Below are the code and all the weights of a small trained network. Each question names an input and a target symbol and asks about switching units off, where a switched-off unit gives its printed mean instead of its output.

import numpy as np


def w(rows, s, z=0):
    codes = np.array(rows[::2]) - 128.0
    scale = np.full(codes.shape[1], s)
    scale[-1] = z or s
    return codes * scale


def f(y):
    return np.maximum(y, 0)


def softmax(a):
    e = np.exp(a - a.max(-1, keepdims=True))
    return e / e.sum(-1, keepdims=True)


def log_softmax(a):
    a = a - a.max(-1, keepdims=True)
    return a - np.log(np.exp(a).sum(-1, keepdims=True))


def net(x, mask):
    ids = ['βγδεζθπτφ'.index(c) for c in x.split()]
    T = len(ids)
    res = E[ids] + P[:T]
    r = res
    for j in range(2):
        rows = slice(2 * j, 2 * j + 2)
        q, k, v = (r @ M[0][rows].T for M in (Q, K, V))
        z = softmax(np.where(np.tri(T) > 0, q @ k.T / 2**0.5, -1e9)) @ v
        o = O[0][rows]
        res = res + np.where(mask[j], z, o[:, -1]) @ o[:, :-1]
    y = f(res @ A[0][:, :-1].T + A[0][:, -1])
    res = res + np.where(mask[2:6], y, B[0][:, -1]) @ B[0][:, :-1]
    return log_softmax(res[-1] @ U[:, :-1].T + U[:, -1])


Q, K, V, O, A, B = {}, {}, {}, {}, {}, {}
E = w([
[149,31,82,150,183,174],'β',
[242,114,133,12,19,132],'γ',
[160,190,151,207,234,206],'δ',
[188,146,197,182,121,132],'ε',
[201,197,179,152,187,123],'ζ',
[90,87,143,209,71,176],'θ',
[209,48,93,46,91,61],'π',
[103,149,91,155,141,54],'τ',
[86,247,67,138,92,70],'φ',
],0.016)
P = w([
[189,180,120,219,144,57],'0',
[160,47,78,66,104,123],'1',
[172,3,108,120,100,149],'2',
[153,81,111,191,134,172],'3',
[101,102,132,144,68,120],'4',
[128,99,135,174,149,151],'5',
[129,94,118,160,123,133],'6',
[141,107,122,185,126,132],'7',
[144,99,115,167,115,105],'8',
[141,85,127,156,87,156],'9',
[119,106,109,182,97,141],'10',
[143,121,131,196,109,148],'11',
],0.011)
Q[0] = w([
[220,112,2,199,106,138],'H0',
[204,139,90,201,95,126],'H0',
[211,133,75,240,96,111],'H1',
[68,106,191,100,176,139],'H1',
],0.0089)
K[0] = w([
[255,129,69,253,109,27],'H0',
[183,125,221,246,88,27],'H0',
[201,154,116,213,122,37],'H1',
[52,144,205,37,71,191],'H1',
],0.0064)
V[0] = w([
[86,144,95,141,46,219],'H0',
[162,199,125,80,171,148],'H0',
[123,97,43,72,253,158],'H1',
[77,137,130,193,133,76],'H1',
],0.023)
O[0] = w([
[141,100,62,132,202,154,3],'H0',
[33,143,60,212,100,117,112],'H0',
[73,143,166,250,181,173,77],'H1',
[107,53,100,64,192,166,178],'H1',
],0.015)
A[0] = w([
[219,116,108,140,72,147,228],'N0',
[124,62,179,154,102,120,254],'N1',
[106,168,56,54,43,172,163],'N2',
[2,174,170,87,141,101,74],'N3',
],0.009,0.0032)
B[0] = w([
[86,80,123,169,227,91,238],'N0',
[72,254,27,138,163,137,212],'N1',
[159,101,144,216,138,205,248],'N2',
[153,247,122,64,106,87,162],'N3',
],0.0081,0.017)
U = w([
[144,166,137,118,179,141,167],'β',
[150,89,94,159,134,23,169],'γ',
[60,119,95,116,165,83,198],'δ',
[161,51,198,135,54,135,23],'ε',
[194,177,61,78,73,147,1],'ζ',
[171,116,131,105,160,80,72],'θ',
[144,126,223,95,105,75,175],'π',
[42,101,193,3,105,109,150],'τ',
[130,104,67,104,116,145,171],'φ',
],0.0054,0.002)

Each question gives the input, a string of symbols that net reads in full, and the target symbol t.
The units are the heads (2 rows each of Q, K, V and O) and the neurons (one row each of A and B). Each row of codes is followed by its name. A weight is (code - 128) times the scale printed after its matrix; where a second scale follows, it is the last column's (O, A, B and U).
mask holds one flag per unit, heads first, then neurons. A switched-off unit (its flag False) gives its mean, the last column of its rows in O or B, instead of its output. The means were averaged over made-up inputs and are rounded, as every weight is.
A unit's drop is (log p(t) with every unit on - log p(t) with that unit switched off) / (log p(t) with every unit on - log p(t) with every unit switched off).
The circuit of an input: a set's keep is (log p(t) with only the set's units on - log p(t) with every unit switched off) / (log p(t) with every unit on - log p(t) with every unit switched off). Starting from all 6 units, units are removed one at a time, each time the one whose removal leaves the highest keep (on an exact tie, the one counted first), for as long as the keep stays at least 0.8.
circuit, biggest first: the units of the circuit, biggest drop first
unit that matters most: the unit with the biggest drop
top k neurons: the k neurons with the biggest drops, biggest first
heads that matter: for each layer, one digit per head in row order, 1 if its drop is at least 0.15 and else 0, layers parted by /
input ε θ φ, target ε: circuit, biggest first : (N2 H1 N1)
input φ γ δ ζ, target φ: circuit, biggest first : (H0 H1)
input δ θ ζ, target δ: circuit, biggest first : (H0)
input τ φ γ π φ β β τ β τ π, target τ: circuit, biggest first : (H1 H0)
input τ θ β δ β τ, target τ: circuit, biggest first : (N2 H1 N0)
input π γ θ, target π: circuit, biggest first : (H0 H1)
input γ β π β, target γ: circuit, biggest first : (H1 H0)
input τ γ π π β φ τ θ β ζ τ, target τ: circuit, biggest first : (H1 N2 H0)
input ε β γ β, target ε: circuit, biggest first : (N2 H1 H0)
input φ ε β φ, target φ: circuit, biggest first : (H1 H0 N2)
input β γ θ, target β: circuit, biggest first : (H1 N1)
input ε δ ζ δ, target ε: top 3 neurons : (N2 N1 N3)
input θ ε π π β, target θ: heads that matter : 10
input π ε φ π, target π: heads that matter : 11
input τ γ γ γ ε ζ φ δ τ π π φ, target τ: circuit, biggest first : (H1)
input ε ε φ τ, target ε: heads that matter : 01
input π δ β γ δ, target π: top 2 neurons : (N2 N0)
input ζ π τ β π φ ε β, target ζ: heads that matter : 10
input π τ ζ ζ, target π: heads that matter : 11
input ζ π γ τ π τ τ β ζ φ, target ζ: unit that matters most : N3
input ζ ε δ τ, target ζ: heads that matter : 10
input γ γ π, target γ: heads that matter : 01
input τ π β ζ, target τ: heads that matter : 01
input π π φ β, target π: heads that matter : 11
